After every row comes roughly how far along a hidden order it lies, from 0 to 15.
[ -7  -7   0  -3   2   2  -6  -1  -6  -7  20   4  -5  33  -1   1  12   3
  -5   6  -4  32 -10   6   1  -3  18  -5  -6   3  -7  10  -4  -2   1  -2
 -11 -11  -1  -3  -4  -1 -18  -1   9  35  -4   2  16   5 -20  -4  -8 -21
  -7   4   3  -1  -4   1  -8   4   2   5  -1 -15  -4   8] | 11
[-12 -27  -3  -5  12   3 -27  -3 -12 -14  24   5  -6  49   1   6  17   4
 -10  16 -10  63 -18   4   1  -3  34 -12 -12  -2 -14   3  -4  -1   5  -8
 -16 -19   1   3  -3  -3 -31   0  10  63   0   7  38   8 -29  -6 -44 -50
 -10   5   3   2  -2   0 -17   5  27  13  -2 -29  -6  10] | 15
[  3   2   5  -1  10 -10  -2  -3   1  -1 -10  -1  19 -12   5   0   5  -2
  -4   6  -6  21   3  -2  -1  -1   5  -4  -4  -3  -3  -1   2   2   0  -2
   1  -9   1   5  -1   0   0  10  -1   8   2   2  -4   5  11   0 -18 -10
   2   3  -5   4   3   1   4  -1  11  16   1   9   4  -4] | 9
[ 15  24  12   5  -2 -10  27   0  11  14 -20  -5  34 -43  10 -11   0  -5
   4  -9  12 -63  16  -2   0   0 -20  12   6   2  12   4   5  -2 -12  15
   7   7   1  -4  -1   3  29   6  -6 -51  -6  -6 -39  -1  33   2  43  47
  12   4  -6   2   0   3  20  -2 -26   2   1  38  13  -9] | 0
[  5   5   7   1   6 -13   4  -4   4   4 -17  -3  27 -20   6  -1   3  -4
  -4   1  -3   4   6  -3   0   0   1   2  -3  -3   2  -3   1   3  -4   1
   5  -4   3   3  -2   1   8   7  -3  -4   0   1 -13   2  19   0  -5   2
   5   3  -8   4   3   1  13  -2   5  14   1  17   7  -6] | 7
[ -3  -2  -2   0  -3  16   0   1  -8  -6  27   3 -12  46   0  -3  12   4
  -1   2   8  -1 -14   5   2  -6  15   2   2   3   2  12  -2  -5  -5  10
 -14  -6  -2 -10  -2  -2  -9  -2  11  28  -8  -2  14   1 -24  -3  17   5
  -7   5   7   0  -7   1  -9   6 -12  -9  -4 -14 -10  11] | 6
[  7   7   4   2  -6   9  17   2   2   1  18   0   3  11   2  -4  12   0
   9  -4  13 -52   2   5   4  -1  -5  12   7   5   4   1   4 -11 -13  18
  -4   3  -1  -8  -2   0  19  -3   4 -15  -5  -5   1  -2   0   0  42  23
   2   4   0   1  -3   2  -1   2 -26  -8  -2   9  -2   0] | 1
[ -6   0   4  -4  10  -4  -8   0  -3  -4   3   3   4  12   3  -3  11   3
 -10  11 -12  54  -5   4  -5  -4  16 -15 -11   1  -8  17  -3   4   7  -7
 -13 -15  -2   1  -1   1 -27  10   7  37  -2   0   2  10  -9  -4 -24 -20
  -2   4   6  -1  -3   1  -7   5   9  14   0  -7   4   7] | 13
[ -1  -3   4  -2  12  -7  -9  -3  -3  -4  -3   0  13   0   5   1   7   0
  -6  10 -10  41   0  -1  -2  -1  13  -9  -7  -3  -6   1   1   2   3  -6
  -4 -14   0   5   0   0 -12  11   2  25   3   3   2   8   0  -2 -27 -22
  -1   3  -2   4   2   1  -2   1  16  17   1   1   2   0] | 11
[  9  17  10   2   7  -8  14   0   7   6 -18  -3  25 -27   8  -6   3  -4
   1   1   0 -24  13  -3  -1   0  -8   2   1   0   4   0   5   1  -5   9
   3  -2   1   2  -1   2  15  11  -4 -11   0  -3 -17   2  24   1  14  20
   9   4  -4   4   2   2   9  -2  -5  10   1  29  10  -9] | 5
[ -3   2   3  -1   6  -3  -2  -1  -2  -2   6   2   8  11   3  -2   9   1
  -6   6  -4  27  -5   3  -1  -3  11  -5  -5   1  -4  10  -2   0   0  -2
  -8 -10  -1  -1  -3   0 -13   6   5  22  -3   1   1   6  -8  -3  -8 -15
  -3   4   2   0  -2   1  -2   3   2  10  -1  -2   1   5] | 9

Part 2:
[-17 -21  -6   4   6  11  32  -6   7  -3  15  -6   1  15  -2   5   0   0
  25  -3 -14  -6  -6  -2 -10  11  -5   0 -15   7   5   8 -12  25   4  -5
  11  -7   2   1 -21   7   3   3 -11  21  22  -9  24 -42  -4  27  15  -9
   6  -3   2   2   7 -17  -2   2 -10  11] | 14
[ -2  -7 -19 -14   1  -2  37  -2  26  -7   5  -8  -3 -14  11   3   0  13
  19   0 -18  -6 -12  -3  13  13  -5 -25  -9   7   4  -2  48  35  16  -8
  11  -8   8   3 -27  10  -5  -3  12  25  40  -9   8   0   4  -5  16  -3
   3 -11   2   3   1  -3  -2  13  -3 -18] | 7
[-13   6  -1   5   2  27   3  -7  -4   3  11   2   0   9   1  14  -3   2
  45  -3  -7  -8  -5  -1 -15   8  -4 -21   3  22   0  11 -16  22   0  -4
   1   7  -6  -2 -14   7   1   4  -7 -10  -9   0  -4 -11  -6  35 -15 -16
   1  -3   0   4  -1 -19   1  -4  -1   6] | 13
[-10 -15  -2  -2   7  -7  28  -2  -1  -5  -2  -6   3  13   2   4   3   0
  -5   0  -8   0  -1  -1  -2   7  -2   1 -18  -5   5   2  -3  16  -5   1
   9  -9   8   3 -18   3   6  -2  -7  27  24  -7   8 -23  -2  10  18  -3
   7  -2   1   1   8 -11  -2   6 -11   6] | 7
[-12  22  14   4   6  15   0  -7 -50   6 -28   4   6  45   7  33   5   5
  23   3   5   4  14   7 -14  -9   5 -19  -2  17   0  13  -4   5 -19  11
  -9  14  12  -5 -34   2  20   2 -21   4 -21   4 -35 -19 -11  33 -17 -29
   3   6  -4   4   0 -22   2   3  -7  11] | 12
[-12  17  -4  -6   2  16  20  -7 -17   1 -18  -2   1  18  10  28   2  19
  41   3 -11  -1  -1   4  -2  -1  -2 -33  -2  27   4  12  30  35   1   1
  -1   8  13  -2 -42   8   8   3 -17  21   6  -1 -22 -20  -5  24  -7 -23
   5  -4   0   7   0 -19  -1  12  -8  -1] | 14
[ -5 -15   1   2   1  -4  18   0   5  -2  -1  -4   1   6  -3  -5   1  -3
 -10   1  -3   2   2   1  -1   0  -2  11  -6  -1   3  -1  -4   3   1  -3
   4  -7   0   1   3  -1   0   2 -17  15   9  -5  23 -26   0   2  12   0
   6   0   2  -1   4  -5  -2   3 -10  11] | 2
[ -9  13 -16 -12  -2  16  34  -6  12  -4  -7  -6  -3  -9  14  17   0  25
  46   2 -21  -6 -11   2   3  11  -8 -41  -2  30   3   9  60  51  16  -6
   5   0  11   1 -39  12  -5   3 -10  24  27  -3  -2 -18   0  15   3 -16
   4 -10   3   7   0 -14  -2  16  -5 -13] | 15
[ -9  -6 -20 -15   3   2  48  -4  22  -8  -4 -10   0  -5  17  12   2  25
  26   1 -23  -8 -16  -3  10  17  -6 -36 -14  12   5   4  55  50  20  -6
  14  -8  16   4 -40  11  -1  -1   4  37  49 -10  11 -17   2   2  21  -7
   6 -13   2   5   4 -12  -3  18  -8 -14] | 12
[-11 -14 -15  -9   2   5  42  -3  26  -7  10  -9  -1  -9   7   5  -1  14
  26  -1 -21  -6 -13  -2   3  15  -7 -18 -12  11   4   2  33  41  16  -7
  14 -12   6   3 -26   8  -3   2  -1  30  43 -10  22 -26   2  10  18  -2
   5 -11   4   3   4 -12  -3  10  -9  -9] | 10
[  7  25   4 -14   4 -17   1   1 -40   1 -50   0   6  20  15  27   9  24
  -9   7   8   9  11   5  18  -9   9 -27  -5  -2   1   2  48   0 -16  14
 -10   8  27  -1 -37  -1  14  -6  -6  24  -2   4 -51  13   0 -11  -4 -17
  -1   3  -4   3  -3   2   1  16  -4 -12] | 0
[  1  19  12  -5   4 -11  -7   0 -46   4 -41   2   6  33   5  21   7   6
 -18   6  12  11  16   6   2 -15   9  -8  -3  -1   0   3   7 -15 -20  14
 -11   9  16  -3 -26  -4  18  -1 -21  14 -18   5 -34  -5  -5  -1  -6 -13
   2   8  -4   2   0  -2   1   6  -8   1] | 0
[ -8   1 -15 -12   5   7  20  -6  17  -6   3  -7  -2  -3  13  17  -1  16
  41  -3 -19 -12 -19  -5   7  21  -5 -43 -12  13   3   6  31  45   9  -4
  11   0  10   3 -42  11   0  -3  26  16  26  -7  -5   8   1  10   6 -14
  -2 -13   0   7   0 -12   0   8   2 -24] | 14
[-11 -24 -11  -1   4   8  31  -3  29  -6  23  -8  -1  -7   0  -3  -1   5
  20  -4 -17  -8 -11  -3  -1  17  -7  -2 -12   5   4   1   4  30  13  -9
  13 -10  -3   2 -10   7  -4   2   0  19  37  -8  30 -17   1   9  20   2
   3  -9   3   2   6 -11  -2   2  -6  -1] | 9
